Below is a small trained network, with its code and all its weights. Each question gives an input and a target symbol and asks what happens when units are switched off, that is, made to give their printed mean instead of their output.

import numpy as np


def w(rows, s, z=0):
    codes = np.array(rows[::2]) - 128.0
    scale = np.full(codes.shape[1], s)
    scale[-1] = z or s
    return codes * scale


def f(y):
    return y / 2 * (1 + np.tanh(0.7978845608 * (y + 0.044715 * y**3)))


def softmax(a):
    e = np.exp(a - a.max(-1, keepdims=True))
    return e / e.sum(-1, keepdims=True)


def log_softmax(a):
    a = a - a.max(-1, keepdims=True)
    return a - np.log(np.exp(a).sum(-1, keepdims=True))


def net(x, mask):
    ids = ['ΔΠΩαβλξτφ'.index(c) for c in x.split()]
    T = len(ids)
    res = E[ids] + P[:T]
    r = res
    for j in range(2):
        rows = slice(3 * j, 3 * j + 3)
        q, k, v = (r @ M[0][rows].T for M in (Q, K, V))
        z = softmax(np.where(np.tri(T) > 0, q @ k.T / 3**0.5, -1e9)) @ v
        o = O[0][rows]
        res = res + np.where(mask[j], z, o[:, -1]) @ o[:, :-1]
    y = f(res @ A[0][:, :-1].T + A[0][:, -1])
    res = res + np.where(mask[2:14], y, B[0][:, -1]) @ B[0][:, :-1]
    return log_softmax(res[-1] @ U[:, :-1].T + U[:, -1])


Q, K, V, O, A, B = {}, {}, {}, {}, {}, {}
E = w([
[131,166,138,127],'Δ',
[131,143,176,108],'Π',
[141,136,106,132],'Ω',
[97,165,100,148],'α',
[185,109,87,128],'β',
[141,126,98,133],'λ',
[196,70,151,91],'ξ',
[126,84,29,156],'τ',
[141,8,108,109],'φ',
],0.011)
P = w([
[97,140,125,100],'0',
[216,108,94,125],'1',
[87,106,155,166],'2',
[218,109,92,147],'3',
[62,130,118,71],'4',
[184,145,74,74],'5',
[101,96,166,193],'6',
[247,106,104,173],'7',
[51,136,108,50],'8',
[176,151,65,48],'9',
[117,98,182,228],'10',
[250,134,134,200],'11',
[60,89,136,67],'12',
[187,130,59,26],'13',
],0.013)
Q[0] = w([
[128,113,116,94],'h0',
[110,123,120,79],'h0',
[62,140,114,54],'h0',
[67,133,97,8],'h1',
[101,89,176,201],'h1',
[60,129,120,77],'h1',
],0.018)
K[0] = w([
[120,120,136,152],'h0',
[127,121,159,206],'h0',
[153,115,157,188],'h0',
[160,114,161,248],'h1',
[145,136,64,54],'h1',
[177,101,139,210],'h1',
],0.018)
V[0] = w([
[203,140,101,115],'h0',
[149,145,115,133],'h0',
[82,112,150,122],'h0',
[218,10,85,140],'h1',
[177,136,235,66],'h1',
[161,210,99,178],'h1',
],0.013)
O[0] = w([
[180,150,162,135,228],'h0',
[154,155,135,142,146],'h0',
[76,97,113,113,74],'h0',
[166,80,189,185,251],'h1',
[155,172,231,2,73],'h1',
[132,207,102,201,58],'h1',
],0.014,0.002)
A[0] = w([
[10,84,169,188,191],'n0',
[199,167,111,111,89],'n1',
[121,131,129,130,123],'n2',
[188,127,119,190,139],'n3',
[200,155,148,129,101],'n4',
[112,142,60,160,244],'n5',
[107,217,187,173,183],'n6',
[160,107,209,87,253],'n7',
[83,163,138,56,124],'n8',
[168,180,104,157,171],'n9',
[227,66,118,127,52],'n10',
[187,99,141,166,250],'n11',
],0.012,0.005)
B[0] = w([
[163,204,180,28,188],'n0',
[87,155,128,80,165],'n1',
[130,136,130,129,124],'n2',
[114,93,132,173,195],'n3',
[96,138,173,157,163],'n4',
[197,139,136,138,206],'n5',
[95,166,5,140,156],'n6',
[125,51,93,118,243],'n7',
[49,94,122,176,151],'n8',
[118,165,97,150,174],'n9',
[76,215,142,114,219],'n10',
[136,113,166,139,247],'n11',
],0.012,0.011)
U = w([
[139,231,107,35,164],'Δ',
[60,102,79,86,97],'Π',
[131,155,128,144,203],'Ω',
[190,74,28,143,92],'α',
[1,183,139,195,58],'β',
[192,145,164,158,71],'λ',
[180,133,203,54,97],'ξ',
[121,93,106,220,85],'τ',
[125,22,105,172,254],'φ',
],0.0091,0.0029)

Each question gives the input, a string of symbols that net reads in full, and the target symbol t.
The units are the heads (3 rows each of Q, K, V and O) and the neurons (one row each of A and B). Each row of codes is followed by its name. A weight is (code - 128) times the scale printed after its matrix; where a second scale follows, it is the last column's (O, A, B and U).
mask holds one flag per unit, heads first, then neurons. A switched-off unit (its flag False) gives its mean, the last column of its rows in O or B, instead of its output. The means were averaged over made-up inputs and are rounded, as every weight is.
A unit's drop is (log p(t) with every unit on - log p(t) with that unit switched off) / (log p(t) with every unit on - log p(t) with every unit switched off).
The circuit of an input: a set's keep is (log p(t) with only the set's units on - log p(t) with every unit switched off) / (log p(t) with every unit on - log p(t) with every unit switched off). Starting from the 12 units with the biggest drops (on a tie, the unit counted first), units are removed one at a time, each time the one whose removal leaves the highest keep (on an exact tie, the one counted first), for as long as the keep stays at least 0.8.
circuit, biggest first: the units of the circuit, biggest drop first
most important unit: the unit with the biggest drop
k most important neurons: the k neurons with the biggest drops, biggest first
heads that matter: for each layer, one digit per head in row order, 1 if its drop is at least 0.15 and else 0, layers parted by /
input α α α Δ, target α: heads that matter -> 01
input Δ τ ξ Δ τ Π ξ α, target τ: heads that matter -> 01
input λ Π Δ Δ β Ω τ α ξ Δ α β τ ξ, target α: heads that matter -> 11
input φ Π Δ λ Δ λ φ φ Π, target ξ: circuit, biggest first -> [n0 h1]
input Δ Π Δ β α Π Ω, target Δ: circuit, biggest first -> [h1 n3]
input Π λ Δ α, target Π: circuit, biggest first -> [h1 n8 n10 n5]
input φ λ Π Δ Δ τ, target Π: heads that matter -> 01
input Δ α α, target Δ: heads that matter -> 00
input β φ α φ ξ α β ξ Δ ξ, target β: most important neuron -> [n10]
input Δ α Δ Ω Ω λ φ Δ τ Δ, target φ: circuit, biggest first -> [h1 n0]
input τ Π α β φ Δ Δ Δ α α Π, target Δ: 3 most important neurons -> [n0 n7 n6]
input φ ξ ξ ξ β ξ Δ β τ, target λ: circuit, biggest first -> [h1 n0]
input α Δ ξ φ τ β φ Δ φ α, target φ: heads that matter -> 01
input Δ β Δ Δ α Ω ξ τ Δ α φ, target ξ: circuit, biggest first -> [n0]
input φ Π Ω λ Δ β Δ Ω α Δ φ Δ Δ, target ξ: circuit, biggest first -> [n0 h1]
input φ Δ Δ Π φ λ ξ Δ, target φ: circuit, biggest first -> [h1 n7]
input α α Δ λ α Π α Δ, target α: circuit, biggest first -> [h1 n10]
input τ λ φ φ β β, target φ: 3 most important neurons -> [n7 n0 n3]
input Δ λ Δ Δ Δ α Δ φ Δ, target ξ: circuit, biggest first -> [h1 n0]
input Δ β α φ Δ Δ ξ λ λ, target φ: heads that matter -> 11
input β Δ ξ α Δ φ, target ξ: most important unit -> n10
input Δ ξ α, target φ: circuit, biggest first -> [h1 n7]
input Δ ξ λ β Δ λ ξ Δ Π, target φ: circuit, biggest first -> [n7 h1 n10]
input β Δ Π Δ, target β: heads that matter -> 10
input Ω α Ω Δ τ Δ Δ Π, target τ: heads that matter -> 01
input Π Ω ξ φ λ ξ, target ξ: 2 most important neurons -> [n10 n6]
